Here is a tiny trained network, its code and every weight. The questions are about switching its units off for an input and a class, where a switched-off unit gives its printed mean instead of its output.

import numpy as np


def w(rows, s, z=0):
    codes = np.array(rows[::2]) - 128.0
    scale = np.full(codes.shape[1], s)
    scale[-1] = z or s
    return codes * scale


def f(y):
    return np.maximum(y, 0)


def log_softmax(a):
    a = a - a.max(-1, keepdims=True)
    return a - np.log(np.exp(a).sum(-1, keepdims=True))


def net(x, mask):
    res = np.array(x, float).reshape(1, 7) / 4 @ E
    y = f(res @ A[0][:, :-1].T + A[0][:, -1])
    res = res + np.where(mask, y, B[0][:, -1]) @ B[0][:, :-1]
    return log_softmax(res[-1] @ U[:, :-1].T + U[:, -1])


A, B = {}, {}
E = w([
[147,123,124,254],'x0',
[95,99,141,147],'x1',
[213,116,168,223],'x2',
[116,96,107,108],'x3',
[89,155,214,97],'x4',
[162,240,88,113],'x5',
[195,82,85,113],'x6',
],0.009)
A[0] = w([
[142,101,99,117,198],'neuron 1',
[94,100,126,114,243],'neuron 2',
[229,138,133,236,254],'neuron 3',
[104,48,126,63,15],'neuron 4',
[71,117,230,170,93],'neuron 5',
[71,133,143,196,58],'neuron 6',
[150,179,161,85,63],'neuron 7',
[86,120,85,117,196],'neuron 8',
[180,112,152,162,86],'neuron 9',
[90,76,162,147,169],'neuron 10',
[100,118,117,127,229],'neuron 11',
[66,171,102,147,92],'neuron 12',
[84,88,166,144,143],'neuron 13',
[132,209,91,104,34],'neuron 14',
[164,163,199,93,129],'neuron 15',
[170,86,90,106,182],'neuron 16',
[150,130,169,65,103],'neuron 17',
[74,42,169,155,116],'neuron 18',
[54,137,86,166,97],'neuron 19',
[117,239,122,90,155],'neuron 20',
[92,84,149,154,134],'neuron 21',
[116,252,206,131,116],'neuron 22',
[175,106,113,187,192],'neuron 23',
[97,156,65,92,84],'neuron 24',
[127,123,120,122,174],'neuron 25',
[151,134,41,83,135],'neuron 26',
[101,125,127,161,106],'neuron 27',
[152,234,127,80,120],'neuron 28',
],0.013,0.0039)
B[0] = w([
[94,129,97,127,164],'neuron 1',
[180,143,124,89,169],'neuron 2',
[134,2,70,124,251],'neuron 3',
[162,105,104,174,172],'neuron 4',
[98,159,64,107,176],'neuron 5',
[148,95,123,112,158],'neuron 6',
[138,116,149,154,163],'neuron 7',
[155,149,138,38,167],'neuron 8',
[121,101,144,156,166],'neuron 9',
[95,158,158,99,167],'neuron 10',
[137,200,131,93,158],'neuron 11',
[175,131,161,134,159],'neuron 12',
[121,157,149,84,161],'neuron 13',
[146,176,187,116,173],'neuron 14',
[176,88,78,184,169],'neuron 15',
[91,168,81,110,178],'neuron 16',
[152,74,118,161,166],'neuron 17',
[68,198,177,110,179],'neuron 18',
[155,131,151,178,153],'neuron 19',
[142,144,172,173,209],'neuron 20',
[84,180,193,79,159],'neuron 21',
[141,92,127,166,210],'neuron 22',
[154,122,91,138,195],'neuron 23',
[109,119,190,94,171],'neuron 24',
[137,121,131,108,143],'neuron 25',
[71,109,114,59,186],'neuron 26',
[167,92,138,108,143],'neuron 27',
[101,122,199,189,204],'neuron 28',
],0.009,0.014)
U = w([
[132,221,172,141,152],'0',
[157,118,68,158,233],'1',
[170,119,140,247,8],'2',
],0.012,0.0014)

Each question gives the input, the list of numbers given to net, and the class t.
The units are the neurons (one row each of A and B). Each row of codes is followed by its name. A weight is (code - 128) times the scale printed after its matrix; where a second scale follows, it is the last column's (A, B and U).
mask holds one flag per neuron, in row order. A switched-off neuron (its flag False) gives its mean, the last column of its row in B, instead of its output. The means were averaged over made-up inputs and are rounded, as every weight is.
A unit's drop is (log p(t) with every unit on - log p(t) with that unit switched off) / (log p(t) with every unit on - log p(t) with every unit switched off).
The circuit of an input: a set's keep is (log p(t) with only the set's units on - log p(t) with every unit switched off) / (log p(t) with every unit on - log p(t) with every unit switched off). Starting from the 12 units with the biggest drops (on a tie, the unit counted first), units are removed one at a time, each time the one whose removal leaves the highest keep (on an exact tie, the one counted first), for as long as the keep stays at least 0.8.
units of the circuit, in order: the units of the circuit, biggest drop first
most important unit: the unit with the biggest drop
top k neurons: the k neurons with the biggest drops, biggest first
drop when u is switched off: that unit's drop, to one decimal
input [2,-4,6,7,2,-7,3], class 1: units of the circuit, in order	neuron 3; neuron 28; neuron 20
input [-8,1,7,8,5,6,8], class 2: units of the circuit, in order	neuron 28; neuron 17
input [-2,3,-8,-2,-8,2,5], class 0: units of the circuit, in order	neuron 3; neuron 24
input [8,7,-1,5,0,3,-4], class 1: units of the circuit, in order	neuron 28; neuron 20
input [2,4,6,1,1,4,-4], class 1: units of the circuit, in order	neuron 3; neuron 28
input [4,4,-2,-4,4,6,-4], class 2: most important unit	neuron 22
input [7,-4,6,-1,8,-5,6], class 1: top 4 neurons	neuron 3; neuron 5; neuron 28; neuron 20
input [-1,-1,5,7,1,-7,1], class 0: units of the circuit, in order	neuron 18; neuron 21
input [-3,-8,8,3,-4,1,-3], class 1: units of the circuit, in order	neuron 3; neuron 20
input [2,-7,7,-1,-4,1,-3], class 1: top 3 neurons	neuron 3; neuron 28; neuron 20
input [-4,-1,-1,-3,6,-7,2], class 0: top 2 neurons	neuron 3; neuron 18
input [1,6,7,5,7,1,1], class 1: top 2 neurons	neuron 5; neuron 28
input [2,1,-8,8,-5,-8,-8], class 0: drop when neuron 2 is switched off	0.0
input [-1,1,-6,5,-3,-6,2], class 0: drop when neuron 3 is switched off	0.1
input [2,6,-4,-2,8,7,6], class 2: drop when neuron 21 is switched off	0.1
input [-1,1,-5,7,-5,-1,-4], class 0: drop when neuron 3 is switched off	0.4
input [-8,4,-1,3,7,2,4], class 2: most important unit	neuron 17
